Here is a tiny trained network, its code and every weight. The questions are about switching its units off for an input and a target symbol, where a switched-off unit gives its printed mean instead of its output.

import numpy as np


def w(rows, s, z=0):
    codes = np.array(rows[::2]) - 128.0
    scale = np.full(codes.shape[1], s)
    scale[-1] = z or s
    return codes * scale


def f(y):
    return np.maximum(y, 0)


def softmax(a):
    e = np.exp(a - a.max(-1, keepdims=True))
    return e / e.sum(-1, keepdims=True)


def log_softmax(a):
    a = a - a.max(-1, keepdims=True)
    return a - np.log(np.exp(a).sum(-1, keepdims=True))


def net(x, mask):
    ids = ['δζλφψω'.index(c) for c in x.split()]
    T = len(ids)
    res = E[ids] + P[:T]
    q, k, v = (res @ M[0].T for M in (Q, K, V))
    z = softmax(np.where(np.tri(T) > 0, q @ k.T / 2**0.5, -1e9)) @ v
    res = res + np.where(mask[0], z, O[0][:, -1]) @ O[0][:, :-1]
    y = f(res @ A[0][:, :-1].T + A[0][:, -1])
    res = res + np.where(mask[1:9], y, B[0][:, -1]) @ B[0][:, :-1]
    return log_softmax(res[-1] @ U[:, :-1].T + U[:, -1])


Q, K, V, O, A, B = {}, {}, {}, {}, {}, {}
E = w([
[130,157,133,55,126,199,163,146,115,127,154,127],'δ',
[145,87,64,180,170,104,151,139,98,197,128,141],'ζ',
[88,139,215,102,150,109,127,112,80,156,140,111],'λ',
[122,111,154,114,93,75,59,98,83,136,233,133],'φ',
[89,2,154,167,114,123,198,9,142,188,80,118],'ψ',
[155,102,95,117,140,114,109,77,49,114,122,190],'ω',
],0.021)
P = w([
[127,85,134,66,156,152,132,214,120,181,151,100],'0',
[117,214,149,184,153,173,159,104,123,160,176,162],'1',
[222,144,142,149,121,75,185,162,163,29,106,67],'2',
[55,97,64,107,156,123,131,151,81,5,160,57],'3',
[168,160,176,141,190,54,177,67,187,115,163,170],'4',
[124,147,185,150,79,165,49,127,176,138,77,48],'5',
[127,29,179,105,130,154,144,123,70,169,156,82],'6',
],0.015)
Q[0] = w([
[179,178,159,147,115,106,93,113,255,127,117,182],'h1',
[17,128,33,156,99,94,74,170,157,31,67,18],'h1',
],0.0082)
K[0] = w([
[183,198,169,174,95,98,154,85,169,114,107,145],'h1',
[142,150,148,159,86,183,81,186,143,249,125,109],'h1',
],0.012)
V[0] = w([
[87,174,127,144,102,71,126,203,181,135,221,47],'h1',
[94,93,254,116,140,131,167,80,95,117,120,51],'h1',
],0.0086)
O[0] = w([
[118,78,147,118,158,134,58,174,173,66,131,200,3],'h1',
[10,208,131,184,50,17,156,146,123,108,116,116,205],'h1',
],0.012,0.007)
A[0] = w([
[151,167,150,121,138,124,157,170,165,206,72,97,68],'n1',
[177,137,127,144,146,122,197,109,138,130,175,126,151],'n2',
[105,143,133,148,147,205,18,95,108,99,83,122,112],'n3',
[125,76,81,190,113,153,161,104,132,115,69,198,200],'n4',
[147,231,120,173,110,121,112,70,126,153,83,104,123],'n5',
[110,98,161,134,115,108,128,194,114,119,65,55,202],'n6',
[184,53,129,103,208,140,88,91,114,105,150,75,1],'n7',
[65,123,145,168,173,149,119,125,197,114,166,255,84],'n8',
],0.0089,0.0041)
B[0] = w([
[160,217,78,81,54,37,45,93,111,90,205,117,163],'n1',
[67,103,80,200,149,90,25,102,114,50,83,174,208],'n2',
[213,156,154,74,60,117,254,140,184,199,114,161,143],'n3',
[182,142,168,80,191,112,97,172,99,130,188,209,171],'n4',
[194,73,226,177,116,60,166,175,173,124,176,133,248],'n5',
[126,141,84,53,114,227,75,114,136,12,135,180,195],'n6',
[84,196,157,122,99,129,133,237,150,169,36,85,175],'n7',
[156,82,52,195,10,152,77,153,147,186,53,34,149],'n8',
],0.0085,0.014)
U = w([
[234,111,113,154,99,139,71,147,160,77,86,74,69],'δ',
[169,157,168,152,183,121,125,186,174,144,74,48,170],'ζ',
[83,198,96,167,162,141,60,110,124,144,102,199,71],'λ',
[221,123,140,64,222,104,52,118,99,69,253,155,233],'φ',
[123,158,81,129,158,132,107,73,72,171,94,21,188],'ψ',
[143,125,99,112,130,87,182,154,114,162,168,79,4],'ω',
],0.0059,0.0036)

Each question gives the input, a string of symbols that net reads in full, and the target symbol t.
The units are the heads (2 rows each of Q, K, V and O) and the neurons (one row each of A and B). Each row of codes is followed by its name. A weight is (code - 128) times the scale printed after its matrix; where a second scale follows, it is the last column's (O, A, B and U).
mask holds one flag per unit, heads first, then neurons. A switched-off unit (its flag False) gives its mean, the last column of its rows in O or B, instead of its output. The means were averaged over made-up inputs and are rounded, as every weight is.
A unit's drop is (log p(t) with every unit on - log p(t) with that unit switched off) / (log p(t) with every unit on - log p(t) with every unit switched off).
The circuit of an input: a set's keep is (log p(t) with only the set's units on - log p(t) with every unit switched off) / (log p(t) with every unit on - log p(t) with every unit switched off). Starting from all 9 units, units are removed one at a time, each time the one whose removal leaves the highest keep (on an exact tie, the one counted first), for as long as the keep stays at least 0.8.
units of the circuit, in order: the units of the circuit, biggest drop first
most important unit: the unit with the biggest drop
k most important neurons: the k neurons with the biggest drops, biggest first
input φ φ δ φ, target δ: units of the circuit, in order => [h1 n8]
input λ λ ψ φ, target λ: most important neuron => [n5]
input δ ψ ζ ψ ζ δ, target φ: units of the circuit, in order => [n7 n1]
input φ λ φ ω, target δ: units of the circuit, in order => [h1 n8]
input ψ ω ψ φ φ δ δ, target δ: units of the circuit, in order => [h1 n8]
input ω ω ψ, target φ: units of the circuit, in order => [n4 n7]
input ω φ δ ω, target ψ: units of the circuit, in order => [h1 n5 n7]
input λ ζ ζ φ δ, target δ: units of the circuit, in order => [n8 h1]
input ζ φ φ δ, target ζ: units of the circuit, in order => [h1 n7 n6]
input ω ω ω λ, target ψ: units of the circuit, in order => [h1 n5]
input λ ψ δ λ, target λ: 2 most important neurons => [n6 n5]
input ψ φ δ λ, target ω: 3 most important neurons => [n5 n2 n4]
input λ ψ λ ψ, target λ: 2 most important neurons => [n5 n6]
input λ ψ ζ δ, target λ: most important unit => h1
input ω λ ψ, target φ: 3 most important neurons => [n4 n6 n7]
input ω ζ δ, target φ: 2 most important neurons => [n7 n8]
input δ λ ζ, target φ: 2 most important neurons => [n4 n7]
input ψ ψ λ δ, target ω: 2 most important neurons => [n5 n2]
input φ ω ζ ψ λ ζ ω, target ω: 2 most important neurons => [n5 n2]
input δ φ δ ω ω ω λ, target ψ: 3 most important neurons => [n5 n4 n7]
input ω λ ψ ζ ω ω ω, target ζ: most important unit => n7
